Below is a small trained network, with its code and all its weights. Each question gives an input and a class and asks what happens when units are switched off, that is, made to give their printed mean instead of their output.

import numpy as np


def w(rows, s, z=0):
    codes = np.array(rows[::2]) - 128.0
    scale = np.full(codes.shape[1], s)
    scale[-1] = z or s
    return codes * scale


def f(y):
    return np.maximum(y, 0)


def log_softmax(a):
    a = a - a.max(-1, keepdims=True)
    return a - np.log(np.exp(a).sum(-1, keepdims=True))


def net(x, mask):
    res = np.array(x, float).reshape(1, 7) / 4 @ E
    y = f(res @ A[0][:, :-1].T + A[0][:, -1])
    res = res + np.where(mask, y, B[0][:, -1]) @ B[0][:, :-1]
    return log_softmax(res[-1] @ U[:, :-1].T + U[:, -1])


A, B = {}, {}
E = w([
[46,254,6],'x0',
[128,127,129],'x1',
[129,130,127],'x2',
[128,128,130],'x3',
[128,127,128],'x4',
[122,235,214],'x5',
[248,170,90],'x6',
],0.011)
A[0] = w([
[145,90,133,127],'n1',
[150,29,206,254],'n2',
[105,90,29,187],'n3',
[121,210,226,250],'n4',
[198,60,115,42],'n5',
[184,143,108,193],'n6',
[125,47,161,192],'n7',
[252,162,85,246],'n8',
[204,118,146,130],'n9',
[75,208,43,227],'n10',
[194,117,180,132],'n11',
[130,225,45,47],'n12',
],0.013,0.0069)
B[0] = w([
[176,138,112,157],'n1',
[238,201,109,249],'n2',
[88,72,142,192],'n3',
[125,209,179,221],'n4',
[204,88,116,173],'n5',
[165,71,123,167],'n6',
[144,195,86,203],'n7',
[205,51,132,210],'n8',
[138,82,155,171],'n9',
[53,117,48,242],'n10',
[130,96,190,183],'n11',
[166,150,11,202],'n12',
],0.012,0.02)
U = w([
[171,172,85,252],'0',
[180,100,150,25],'1',
[52,91,123,238],'2',
[126,73,92,3],'3',
[154,190,185,72],'4',
[160,106,247,182],'5',
[60,188,126,31],'6',
],0.014,0.0049)

Each question gives the input, the list of numbers given to net, and the class t.
The units are the neurons (one row each of A and B). Each row of codes is followed by its name. A weight is (code - 128) times the scale printed after its matrix; where a second scale follows, it is the last column's (A, B and U).
mask holds one flag per neuron, in row order. A switched-off neuron (its flag False) gives its mean, the last column of its row in B, instead of its output. The means were averaged over made-up inputs and are rounded, as every weight is.
A unit's drop is (log p(t) with every unit on - log p(t) with that unit switched off) / (log p(t) with every unit on - log p(t) with every unit switched off).
The circuit of an input: a set's keep is (log p(t) with only the set's units on - log p(t) with every unit switched off) / (log p(t) with every unit on - log p(t) with every unit switched off). Starting from all 12 units, units are removed one at a time, each time the one whose removal leaves the highest keep (on an exact tie, the one counted first), for as long as the keep stays at least 0.8.
units of the circuit, in order: the units of the circuit, biggest drop first
k most important neurons: the k neurons with the biggest drops, biggest first
drop when u is switched off: that unit's drop, to one decimal
input [-3,-2,-3,3,7,-4,1], class 1: units of the circuit, in order -> (n10, n4)
input [2,-1,4,-4,7,2,-1], class 6: 2 most important neurons -> (n2, n8)
input [6,-7,2,-4,6,8,0], class 6: units of the circuit, in order -> (n2, n10)
input [4,7,6,8,-1,0,-7], class 2: units of the circuit, in order -> (n2)
input [5,2,-6,-2,0,0,8], class 3: units of the circuit, in order -> (n2, n8, n10)
input [3,5,5,-1,8,-1,3], class 3: units of the circuit, in order -> (n2, n4)
input [0,-5,-3,0,8,2,-1], class 4: 2 most important neurons -> (n10, n12)
input [-8,7,6,-6,-8,1,-1], class 4: 3 most important neurons -> (n2, n7, n12)
input [-5,8,-7,0,5,1,0], class 4: 4 most important neurons -> (n2, n12, n10, n7)
input [-8,0,-3,2,2,-7,-2], class 0: 2 most important neurons -> (n2, n7)
input [-8,-4,-7,-3,-2,3,3], class 5: 2 most important neurons -> (n11, n12)
input [0,-6,0,-6,2,6,-2], class 4: 2 most important neurons -> (n10, n4)
input [-1,-5,4,8,-3,-5,5], class 1: drop when n2 is switched off -> 0.0
input [8,3,-4,-8,7,-3,1], class 3: most important neuron -> (n12)
input [2,4,-2,4,1,-1,7], class 3: drop when n2 is switched off -> 0.2
input [3,1,5,0,-1,1,0], class 6: drop when n2 is switched off -> 0.5
